Moves between states:
q377: %>q173, +>q365, @>q801, ~>none, *>q740, $>q67
q727: %>q409, +>q272, @>q752, ~>q545, *>q270, $>q836
q973: %>none, +>q431, @>q743, ~>q872, *>q964, $>q348
q368: %>q232, +>q934, @>q14, ~>q620, *>q403, $>q509
q878: %>q79, +>q711, @>q391, ~>none, *>q190, $>q12
q50: %>none, +>q134, @>q349, ~>q202, *>q381, $>q51
q988: %>q354, +>q636, @>q190, ~>none, *>q608, $>q305
q12: %>q620, +>q54, @>q376, ~>none, *>q878, $>q749
q506: %>none, +>q964, @>q668, ~>q278, *>q630, $>q431
q637: %>none, +>q933, @>q973, ~>q509, *>q232, $>q119
q636: %>q948, +>q988, @>q146, ~>none, *>q799, $>q801
q159: %>q858, +>q67, @>q525, ~>none, *>q365, $>q242
q132: %>none, +>q691, @>q637, ~>q59, *>q51, $>q381
q487: %>q41, +>q600, @>q202, ~>q859, *>q53, $>q887
q836: %>q718, +>q578, @>q948, ~>q740, *>q727, $>q173
q869: %>none, +>q668, @>q51, ~>q887, *>q41, $>q743
q67: %>q270, +>q159, @>q736, ~>none, *>q377, $>q545
q525: %>q44, +>q736, @>q12, ~>none, *>q305, $>q608
q51: %>none, +>q514, @>q232, ~>q198, *>q50, $>q132
q44: %>q198, +>q251, @>q620, ~>q525, *>q950, $>q355
q964: %>none, +>q506, @>q869, ~>q14, *>q179, $>q973
q674: %>q274, +>q749, @>q183, ~>none, *>q54, $>q146
q365: %>q859, +>q377, @>q305, ~>none, *>q508, $>q159
q934: %>q99, +>q368, @>q278, ~>q476, *>q10, $>q580
q119: %>none, +>q399, @>q348, ~>q207, *>q637, $>q349
q670: %>q431, +>q872, @>q409, ~>q972, *>q278, $>q804
q461: %>q872, +>q972, @>q272, ~>q209, *>q16, $>q651
q931: %>q668, +>q887, @>q177, ~>q270, *>q600, $>q409
q190: %>q558, +>q146, @>q782, ~>none, *>q749, $>q878
q933: %>none, +>q637, @>q431, ~>q580, *>q99, $>q399
q199: %>q951, +>q391, @>q377, ~>none, *>q847, $>q106
q977: %>q743, +>q409, @>q59, ~>q272, *>q887, $>q53
q198: %>q51, +>q177, @>q368, ~>q44, *>q202, $>q59
q354: %>q634, +>q948, @>q558, ~>q988, *>q355, $>q950
q381: %>none, +>q85, @>q119, ~>q634, *>q132, $>q50
q630: %>none, +>q179, @>q137, ~>q57, *>q358, $>q506
q691: %>none, +>q132, @>q933, ~>q735, *>q514, $>q85
q558: %>q207, +>q113, @>q651, ~>q190, *>q761, $>q79
q79: %>q403, +>q780, @>q165, ~>q878, *>q558, $>q620
q10: %>q575, +>q403, @>q57, ~>q780, *>q945, $>q934
q740: %>q836, +>q508, @>q636, ~>none, *>q545, $>q377
q951: %>q57, +>q165, @>q173, ~>q199, *>q160, $>q158
q54: %>q476, +>q12, @>q106, ~>none, *>q711, $>q674
q575: %>none, +>q349, @>q630, ~>q10, *>q399, $>q99
q743: %>none, +>q178, @>q132, ~>q977, *>q869, $>q681
q232: %>none, +>q99, @>q964, ~>q368, *>q349, $>q637
q578: %>q53, +>q836, @>q354, ~>q508, *>q272, $>q859
q178: %>none, +>q743, @>q691, ~>q409, *>q668, $>q100
q113: %>q945, +>q558, @>q160, ~>q146, *>q274, $>q780
q600: %>q137, +>q487, @>q655, ~>q173, *>q718, $>q931
q847: %>q160, +>q782, @>q740, ~>none, *>q183, $>q199
q711: %>q780, +>q878, @>q199, ~>none, *>q146, $>q54
q207: %>q119, +>q945, @>q188, ~>q558, *>q509, $>q403
q681: %>none, +>q100, @>q381, ~>q53, *>q743, $>q41
q403: %>q349, +>q10, @>q671, ~>q79, *>q207, $>q368
q16: %>q14, +>q158, @>q858, ~>q376, *>q165, $>q461
q41: %>none, +>q137, @>q50, ~>q487, *>q681, $>q869
q972: %>q670, +>q461, @>q727, ~>q183, *>q158, $>q160
q305: %>q950, +>q801, @>q878, ~>none, *>q988, $>q525
q177: %>q514, +>q198, @>q934, ~>q251, *>q655, $>q735
q872: %>q973, +>q670, @>q977, ~>q461, *>q14, $>q188
q945: %>q399, +>q207, @>q804, ~>q113, *>q580, $>q10
q801: %>q879, +>q305, @>q711, ~>none, *>q636, $>q736
q608: %>q355, +>q799, @>q749, ~>none, *>q525, $>q988
q620: %>q368, +>q476, @>q16, ~>q12, *>q79, $>q761
q183: %>q972, +>q209, @>q545, ~>none, *>q106, $>q847
q761: %>q509, +>q274, @>q461, ~>q749, *>q620, $>q558
q780: %>q10, +>q79, @>q951, ~>q711, *>q113, $>q476
q749: %>q761, +>q674, @>q209, ~>none, *>q12, $>q190
q158: %>q278, +>q16, @>q270, ~>q106, *>q951, $>q972
q735: %>q691, +>q59, @>q580, ~>q752, *>q177, $>q728
q99: %>none, +>q232, @>q506, ~>q934, *>q575, $>q933
q950: %>q202, +>q879, @>q79, ~>q305, *>q354, $>q44
q545: %>q727, +>q242, @>q799, ~>none, *>q67, $>q740
q948: %>q728, +>q354, @>q113, ~>q636, *>q752, $>q879
q106: %>q158, +>q376, @>q67, ~>none, *>q199, $>q183
q251: %>q177, +>q44, @>q476, ~>q736, *>q879, $>q752
q736: %>q251, +>q525, @>q54, ~>none, *>q801, $>q799
q859: %>q487, +>q173, @>q950, ~>q365, *>q578, $>q858
q514: %>none, +>q51, @>q99, ~>q177, *>q134, $>q691
q59: %>q132, +>q735, @>q509, ~>q355, *>q198, $>q634
q173: %>q600, +>q859, @>q879, ~>q377, *>q836, $>q270
q57: %>q630, +>q671, @>q600, ~>q951, *>q804, $>q278
q655: %>q134, +>q202, @>q10, ~>q879, *>q728, $>q177
q728: %>q85, +>q634, @>q945, ~>q948, *>q735, $>q655
q85: %>none, +>q381, @>q399, ~>q728, *>q691, $>q134
q270: %>q931, +>q858, @>q251, ~>q67, *>q173, $>q727
q887: %>q869, +>q931, @>q198, ~>q858, *>q487, $>q977
q348: %>none, +>q358, @>q681, ~>q188, *>q973, $>q179
q349: %>none, +>q575, @>q179, ~>q403, *>q119, $>q232
q409: %>q178, +>q977, @>q735, ~>q727, *>q931, $>q718
q355: %>q59, +>q752, @>q761, ~>q608, *>q44, $>q354
q858: %>q887, +>q270, @>q44, ~>q159, *>q859, $>q272
q879: %>q655, +>q950, @>q780, ~>q801, *>q948, $>q251
q651: %>q188, +>q160, @>q578, ~>q782, *>q461, $>q165
q509: %>q637, +>q580, @>q872, ~>q761, *>q368, $>q207
q799: %>q752, +>q608, @>q674, ~>none, *>q736, $>q636
q14: %>q964, +>q278, @>q887, ~>q16, *>q671, $>q872
q160: %>q804, +>q651, @>q836, ~>q847, *>q972, $>q951
q752: %>q735, +>q355, @>q274, ~>q799, *>q251, $>q948
q202: %>q50, +>q655, @>q403, ~>q950, *>q634, $>q198
q508: %>q578, +>q740, @>q988, ~>none, *>q242, $>q365
q53: %>q681, +>q718, @>q634, ~>q578, *>q977, $>q487
q209: %>q461, +>q183, @>q242, ~>none, *>q376, $>q782
q188: %>q348, +>q804, @>q53, ~>q651, *>q872, $>q671
q146: %>q113, +>q190, @>q847, ~>none, *>q674, $>q711
q718: %>q100, +>q53, @>q728, ~>q836, *>q409, $>q600
q278: %>q506, +>q14, @>q931, ~>q158, *>q57, $>q670
q668: %>none, +>q869, @>q514, ~>q931, *>q137, $>q178
q431: %>none, +>q973, @>q178, ~>q670, *>q506, $>q358
q274: %>q580, +>q761, @>q972, ~>q674, *>q476, $>q113
q580: %>q933, +>q509, @>q670, ~>q274, *>q934, $>q945
q272: %>q977, +>q727, @>q355, ~>q242, *>q858, $>q578
q634: %>q381, +>q728, @>q207, ~>q354, *>q59, $>q202
q782: %>q651, +>q847, @>q508, ~>none, *>q209, $>q391
q476: %>q934, +>q620, @>q158, ~>q54, *>q780, $>q274
q399: %>none, +>q119, @>q358, ~>q945, *>q933, $>q575
q391: %>q165, +>q199, @>q365, ~>none, *>q782, $>q376
q137: %>none, +>q41, @>q134, ~>q600, *>q100, $>q668
q376: %>q16, +>q106, @>q159, ~>none, *>q391, $>q209
q100: %>none, +>q681, @>q85, ~>q718, *>q178, $>q137
q358: %>none, +>q348, @>q100, ~>q804, *>q431, $>q630
q179: %>none, +>q630, @>q41, ~>q671, *>q348, $>q964
q134: %>none, +>q50, @>q575, ~>q655, *>q85, $>q514
q165: %>q671, +>q951, @>q859, ~>q391, *>q651, $>q16
q242: %>q272, +>q545, @>q608, ~>none, *>q159, $>q508
q671: %>q179, +>q57, @>q487, ~>q165, *>q188, $>q14
q804: %>q358, +>q188, @>q718, ~>q160, *>q670, $>q57

In the rows, 22 means zero.

The rows follow the links: the fewer symbols apart two states are, the more alike their rows tend to be.

Each row is also shifted at random along 5 hidden directions that mean nothing.

Some states, each with a row of numbers:
q365: 21 19 18 23 24 21 19 33 25 26 27 17 22 20 24 25 18 16 23 25 21 21 22 24 19 24 22 17 19 24 23 21 20 22 14 15 20 26 21 15 30 27 23 24
q668: 15 22 23 24 28 20 23 20 24 24 20 20 19 26 22 17 22 24 24 20 26 17 23 22 18 15 25 24 25 25 23 24 22 22 27 19 22 18 20 24 24 25 27 23
q41: 26 27 14 26 17 21 24 27 22 21 20 18 22 28 24 27 20 19 26 29 23 17 20 17 16 19 17 23 22 22 28 21 20 22 19 22 24 14 25 17 27 19 22 27
q251: 11 19 24 20 25 23 17 15 21 23 19 22 21 20 24 28 27 20 24 18 19 28 29 21 25 17 18 17 23 25 25 25 15 21 26 24 23 25 25 26 22 22 21 19
q10: 8 15 24 25 22 23 23 20 20 17 20 20 21 14 26 22 24 25 27 17 19 19 15 25 30 24 19 20 29 20 18 18 16 24 21 23 24 21 19 23 27 22 23 23
q934: 22 15 27 21 24 22 21 24 17 16 20 24 20 18 25 14 26 27 25 20 18 17 17 24 30 21 20 20 27 22 23 20 22 30 22 20 24 20 19 23 29 27 26 20
q872: 17 25 23 22 16 22 25 27 16 19 23 26 21 22 19 20 21 21 20 25 20 23 15 22 22 22 24 27 22 24 25 21 26 22 19 27 23 19 24 23 24 22 22 20
q931: 18 25 23 26 26 24 24 25 22 23 22 21 18 21 25 18 23 22 23 18 18 20 20 19 24 13 24 24 25 24 27 25 19 26 25 25 24 19 24 20 25 28 23 20
q977: 23 28 19 19 19 17 25 22 25 28 21 24 23 29 16 27 20 19 15 26 27 21 34 18 12 18 22 19 17 25 25 23 27 14 31 16 24 21 22 27 15 16 17 21
q506: 25 18 28 21 24 18 24 19 22 25 20 21 25 26 20 13 20 22 25 20 30 22 27 25 21 15 28 25 22 24 18 21 24 21 21 23 22 22 19 29 21 26 25 26
q179: 21 25 21 23 20 21 25 23 22 21 20 23 24 22 21 20 17 19 29 25 26 27 17 23 21 21 23 27 23 21 21 19 23 20 13 29 21 19 21 25 24 23 24 26
q50: 20 25 23 21 25 22 19 17 26 23 16 24 19 22 21 21 22 20 27 26 25 26 19 22 20 19 21 21 24 20 20 19 23 17 17 26 19 18 19 25 21 20 22 22
q137: 29 22 22 26 24 20 24 21 25 26 18 18 22 24 25 18 19 20 24 21 27 18 24 20 20 15 22 24 24 21 20 21 20 18 21 21 22 20 20 19 23 23 23 27
q368: 18 25 22 18 18 20 21 22 21 18 19 26 21 22 18 25 23 24 27 26 23 25 26 21 22 22 18 17 21 23 25 21 22 21 23 22 22 22 22 30 22 22 21 22
q278: 19 18 21 24 23 20 28 24 16 19 25 20 22 24 22 19 22 26 24 21 19 16 21 23 25 19 22 23 25 23 24 24 18 26 25 20 26 18 23 23 30 24 24 25
q59: 22 26 21 21 18 23 18 24 19 18 19 27 19 24 21 27 27 22 17 27 18 22 19 20 20 21 18 20 21 25 27 21 26 22 24 23 23 18 25 21 22 17 21 18
q403: 27 25 22 19 18 17 22 21 24 19 18 25 22 21 19 25 19 23 27 26 25 22 23 22 21 24 19 19 25 20 21 17 21 18 21 22 20 19 19 26 20 19 19 26
q735: 16 18 24 20 21 24 18 14 19 24 15 21 24 27 22 28 27 22 15 17 22 23 30 21 21 17 17 19 21 25 23 23 21 19 31 23 25 24 25 26 18 16 20 18
q964: 16 27 22 21 19 23 24 25 19 19 20 25 22 24 21 19 20 20 28 26 24 28 19 21 22 19 22 27 23 23 25 22 23 22 14 31 22 17 26 27 25 25 25 23
q620: 28 23 21 19 17 23 21 30 19 14 23 25 19 18 21 21 25 24 27 27 16 20 16 21 27 26 18 18 24 23 27 21 23 28 18 21 23 20 23 22 29 25 25 20
q847: 21 19 19 22 19 23 25 20 21 23 26 16 27 22 23 25 19 22 18 15 22 23 27 22 23 25 22 25 17 20 20 25 16 23 23 23 23 26 24 20 17 21 20 24
q358: 14 18 21 24 14 22 25 18 18 24 18 15 27 27 25 25 18 20 20 20 28 24 30 22 20 20 20 25 20 22 19 20 20 18 21 28 25 21 25 24 20 17 21 27
q651: 21 21 20 23 18 20 26 27 21 23 26 21 25 21 19 24 17 21 18 24 22 21 21 24 19 27 24 21 19 21 20 19 22 19 19 21 21 23 21 20 23 18 18 24
q391: 23 27 16 18 22 20 23 21 25 24 27 22 25 21 17 26 16 19 26 24 26 26 27 21 20 26 24 23 18 20 20 25 17 18 20 23 20 23 23 26 18 21 17 26
q85: 23 11 23 27 17 24 19 22 18 24 14 13 24 25 29 25 23 19 18 23 24 20 24 24 19 19 16 20 22 23 19 17 22 21 18 20 23 21 23 16 29 19 26 23
q545: 26 16 19 23 24 22 21 29 20 21 28 16 20 25 25 20 25 24 15 20 18 13 23 23 20 22 23 20 18 25 24 26 21 26 27 12 23 23 22 13 27 24 25 20
q79: 27 26 23 17 24 18 21 19 27 21 22 29 22 16 16 21 19 24 27 23 24 23 19 23 26 26 23 18 25 17 17 18 22 18 20 21 18 24 15 28 16 22 17 23
q630: 16 19 21 25 22 23 26 22 19 20 20 16 23 22 26 19 20 22 27 19 24 22 18 22 23 20 23 27 24 20 20 21 19 24 16 28 24 18 24 21 28 22 25 26
q509: 27 24 23 19 16 20 22 25 19 14 23 28 19 21 18 18 25 27 20 26 20 16 16 23 21 24 21 21 24 21 23 20 29 24 24 20 21 18 18 22 21 21 23 19
q100: 21 18 22 27 21 23 24 21 23 26 19 16 23 25 26 19 19 21 17 20 26 18 22 22 19 17 23 25 21 21 19 20 22 21 21 22 22 20 21 17 22 21 24 23
q580: 17 12 22 22 13 22 21 25 14 15 21 18 23 23 26 25 28 26 18 21 18 15 22 24 23 23 16 18 24 25 24 20 21 28 26 17 28 21 23 21 29 19 25 19
q655: 30 17 23 23 27 19 21 16 24 25 16 20 21 22 23 22 24 23 24 20 23 14 21 23 21 20 21 17 27 20 18 19 18 20 29 15 23 20 17 20 25 18 22 23
q173: 23 22 18 24 27 20 26 21 26 26 24 17 20 21 24 23 20 23 22 19 21 14 23 20 21 19 22 21 23 21 22 23 16 21 31 15 24 20 18 17 23 22 18 24
q355: 4 23 22 18 22 22 16 18 21 24 21 26 20 23 17 29 27 21 18 22 20 27 24 24 18 22 21 16 21 24 22 23 24 18 29 18 20 23 21 26 20 17 19 16
q476: 18 22 22 20 20 23 20 19 18 16 22 24 21 20 23 25 26 25 26 18 18 23 24 19 29 22 17 20 24 22 26 24 17 27 25 24 23 23 26 25 22 24 21 20
q178: 13 24 24 28 25 26 23 22 18 21 20 21 20 22 26 15 23 23 19 17 20 23 16 18 23 16 23 31 23 22 24 25 25 25 18 29 21 15 26 17 21 25 26 19
q177: 11 19 21 20 25 20 18 11 21 24 19 22 20 27 21 28 29 24 24 19 22 19 31 22 19 16 19 14 26 25 24 23 18 22 36 17 24 20 22 26 23 16 21 20
q674: 16 18 20 19 20 25 19 19 18 18 26 22 23 21 24 23 27 26 20 16 20 22 24 22 25 26 17 21 20 20 23 27 19 27 26 20 22 25 26 22 20 22 22 19
q272: 23 26 24 21 26 21 22 26 26 25 26 28 19 20 17 16 19 20 15 24 21 23 19 22 19 21 29 23 20 25 22 23 29 20 22 21 19 25 18 22 18 25 20 18
q671: 23 23 22 23 19 20 26 27 21 23 21 22 24 21 19 23 16 18 27 27 22 22 19 23 21 21 24 23 23 21 21 18 20 19 17 24 22 19 19 23 27 21 20 27
q183: 27 21 25 21 28 24 24 23 19 18 28 24 21 18 21 12 20 26 19 15 18 21 15 23 27 24 27 28 20 20 18 26 24 28 19 23 20 25 23 19 18 28 25 19
q431: 32 24 18 22 13 21 27 17 18 22 19 19 25 32 21 23 22 26 20 22 28 17 32 18 17 18 20 28 18 22 25 26 22 19 29 22 25 16 27 24 17 17 22 24
q67: 21 19 22 23 27 24 18 28 21 23 27 17 22 20 26 20 23 19 22 19 20 23 24 21 24 20 23 21 20 25 25 26 19 27 19 20 21 25 24 17 26 30 27 21
q525: 23 29 18 20 26 25 16 22 20 18 23 28 17 19 21 24 26 21 26 22 16 27 17 19 24 24 19 21 22 22 28 27 20 27 18 25 19 21 26 20 22 25 23 17
q801: 18 14 20 21 24 23 15 21 21 26 21 14 25 21 27 31 24 19 24 18 21 26 30 23 22 22 17 15 20 23 21 23 13 23 22 19 23 26 24 20 26 22 22 23

From each start, follow one symbol. Which state do you reach?
Answer with the state's name.
start 20 26 20 25 21 24 20 22 21 18 16 24 17 21 23 21 24 22 22 26 20 21 10 20 20 22 20 24 26 19 20 18 25 22 16 27 20 15 22 16 23 18 23 20
+ -> q85
start 24 29 23 19 23 17 23 15 26 18 18 26 18 22 17 17 21 27 28 24 28 17 18 22 21 23 24 23 25 16 18 17 26 19 21 21 18 16 15 27 18 20 22 24
@ -> q179
start 32 20 22 23 25 25 18 18 23 22 22 21 22 20 25 22 23 21 18 16 19 23 20 20 24 27 19 23 20 20 19 24 20 24 21 22 20 25 23 16 18 22 21 18
* -> q799
start 23 29 19 22 18 19 29 21 22 21 23 24 22 22 17 23 18 24 19 24 23 18 18 21 20 23 24 27 21 18 20 20 24 18 24 23 22 16 20 23 17 16 18 24
@ -> q53
start 20 19 20 22 23 19 19 24 23 24 19 22 19 22 22 27 24 19 25 29 21 20 20 25 17 21 19 14 25 24 21 16 22 18 22 17 22 19 16 20 30 16 22 22
@ -> q403
start 33 15 25 25 19 26 19 24 19 24 18 19 24 17 28 25 21 18 15 20 17 24 21 21 26 23 18 21 21 22 20 20 19 23 17 25 23 26 25 14 23 21 22 20
* -> q752
start 9 22 27 20 19 24 19 25 18 18 24 28 20 16 20 20 25 22 20 23 16 28 14 24 28 27 21 21 22 24 23 19 26 25 16 25 20 24 21 25 22 24 22 17
+ -> q274
start 23 18 23 24 27 23 21 24 24 26 25 18 23 18 25 19 18 20 17 17 21 23 22 22 22 23 25 23 18 21 17 23 20 22 20 21 20 28 22 16 20 25 22 21
% -> q836
start 24 23 18 23 21 21 29 18 21 22 24 18 25 21 23 26 19 23 26 16 20 21 25 19 25 21 21 25 22 19 24 25 13 23 25 24 24 21 26 23 20 19 17 26
* -> q160
start 25 30 19 23 16 23 26 21 21 22 19 23 24 24 20 23 15 20 22 23 26 27 20 17 21 24 22 30 19 20 21 20 23 19 15 32 21 18 25 24 14 18 18 25
@ -> q681
start 29 23 22 24 20 24 21 14 21 23 15 22 23 21 25 26 23 23 18 19 19 22 21 17 24 22 16 24 23 20 21 21 18 20 24 27 23 20 26 18 16 15 18 21
+ -> q634
start 30 18 22 27 19 24 22 29 20 23 24 18 23 21 26 22 22 21 15 20 18 20 24 19 23 19 21 23 20 26 27 25 22 25 23 21 24 24 27 15 24 24 22 20
% -> q409
start 14 21 21 19 27 23 16 19 22 21 26 26 19 23 19 23 27 23 19 22 20 25 21 25 20 24 24 18 19 22 21 24 25 23 24 17 19 23 19 21 20 21 23 16
$ -> q988
start 25 28 17 23 23 24 21 29 22 20 28 24 19 21 23 22 21 21 19 22 17 22 20 20 20 25 23 24 18 23 27 27 25 25 20 19 22 22 25 17 22 24 22 18
+ -> q545
start 16 22 22 26 20 23 23 27 23 23 20 18 22 23 25 19 18 18 21 25 25 20 17 23 16 20 24 24 21 22 21 17 26 19 15 23 20 18 21 18 26 22 24 23
+ -> q100
start 26 27 20 21 24 23 21 30 20 18 30 26 20 20 19 18 21 22 27 25 18 26 16 22 24 24 24 24 20 22 26 27 22 27 14 24 19 24 24 22 25 30 25 21
$ -> q209
start 18 23 22 29 27 24 27 20 23 24 21 19 19 18 26 18 19 23 17 15 17 17 14 19 23 19 24 28 24 19 20 22 22 22 24 23 22 19 21 15 21 21 20 21
~ -> q836
